Each row has a name. Each question is about the rows just above it.

<129>: [ -9.1  65.6 -21.1  25.3  49.1 -38.7  19.8 -12.9   2.6 -14.3 -11.9  -9.8
  38.7   0.4  -0.5  40.2  -5.9  55.0  -5.0  24.5 -12.6   6.6  19.6  -5.8
   9.1  24.0 -20.1  -2.9  51.7  12.3 -34.6  28.8  14.0  28.6 -12.0 -29.6
  41.1 -46.6  14.0 -72.8 -13.2 -33.9 -38.7 -12.6  -5.9 -48.6 -56.9  25.4
  -7.8  -2.3]
<48>: [  6.7   7.9  50.2  15.4  21.4 -16.0  14.7  19.8  16.6 -17.1  27.3  34.2
 -14.6  32.8 -39.2 -23.7 -15.9  13.6  65.2  44.3  30.7 -32.9  26.2  -8.3
  10.1 -26.8 -40.8  15.1  51.1  38.7   9.6 -27.6  -0.6 -27.4  52.8  24.4
  20.1  35.2  -2.9 -50.0 -50.5 -49.5 -32.2  15.2  40.1 -26.0  25.8   2.5
 -12.3   9.3]
<141>: [  6.7   7.9  50.2  15.4  21.4 -16.0  14.7  19.8  16.6 -17.1  27.3  34.2
 -14.6  32.8 -39.2 -23.7 -15.9 -17.0  63.1  44.3  30.7 -32.9  26.2  -8.3
  10.1 -26.8 -40.8  15.1  51.1  38.7   9.6 -27.6  -0.6 -27.4  52.8  24.4
  20.1  35.2  -2.9 -50.0 -50.5 -42.7 -32.2  15.2  40.1 -26.0  25.8   2.5
 -12.3   9.3]
<217>: [  8.6  90.5 -60.6  13.4  54.1  -4.3   8.7 -28.1  -6.4  -2.4  13.7 -30.6
  34.5 -17.3  32.1  49.9  22.6  63.1 -17.0  45.3 -41.7   8.8  12.9  -6.0
   2.1  36.2 -18.3   3.8  48.5   7.3 -36.1  25.4   4.8  40.3 -38.9 -32.3
  25.8 -38.0  33.8 -67.6 -34.1  -3.7 -15.3 -13.4   2.3 -59.0 -52.5  29.3
  -7.2  -2.1]
<113>: [ 55.2  -5.0  24.5 -12.6   6.6  19.6  -5.8   9.1 -30.5   2.4  13.7  -9.1
 -32.7   4.0 -15.4  -1.1  -3.5 -24.9 -25.5  28.3  -1.9  62.5 -10.5  -9.9
  59.3 -13.2  12.2  -2.2 -93.2 -19.2  10.9  19.9  -3.0   8.2 -43.2 -11.7
 -12.3 -16.6 -41.9  14.0 -12.5  74.6 -42.1  -9.9  28.1  45.5  10.5 -58.8
 -18.1 -35.1]
The next entry after [ 48.5   7.3 -36.1  25.4   4.8  40.3 -38.9]:
[-32.3]
What is the next entry after [ 55.0  -5.0  24.5 -12.6   6.6  19.6  -5.8   9.1]?
[24.0]
What is the next entry after [ 49.9  22.6  63.1 -17.0  45.3 -41.7   8.8  12.9  -6.0   2.1  36.2]?
[-18.3]
The next entry after [ 63.1 -17.0]:
[45.3]
[  6.7   7.9  50.2  15.4  21.4 -16.0  14.7  19.8  16.6 -17.1  27.3  34.2
 -14.6  32.8 -39.2 -23.7 -15.9 -17.0  63.1  44.3  30.7 -32.9  26.2  -8.3
  10.1 -26.8 -40.8  15.1  51.1  38.7   9.6 -27.6  -0.6 -27.4  52.8  24.4
  20.1  35.2  -2.9 -50.0 -50.5 -42.7 -32.2  15.2  40.1 -26.0  25.8   2.5
 -12.3   9.3] is in which row?
<141>
What is the next entry after [ 32.8 -39.2 -23.7 -15.9  13.6  65.2  44.3  30.7 -32.9  26.2]?
[-8.3]
The next entry after [-12.6   6.6  19.6  -5.8   9.1 -30.5   2.4]:
[13.7]

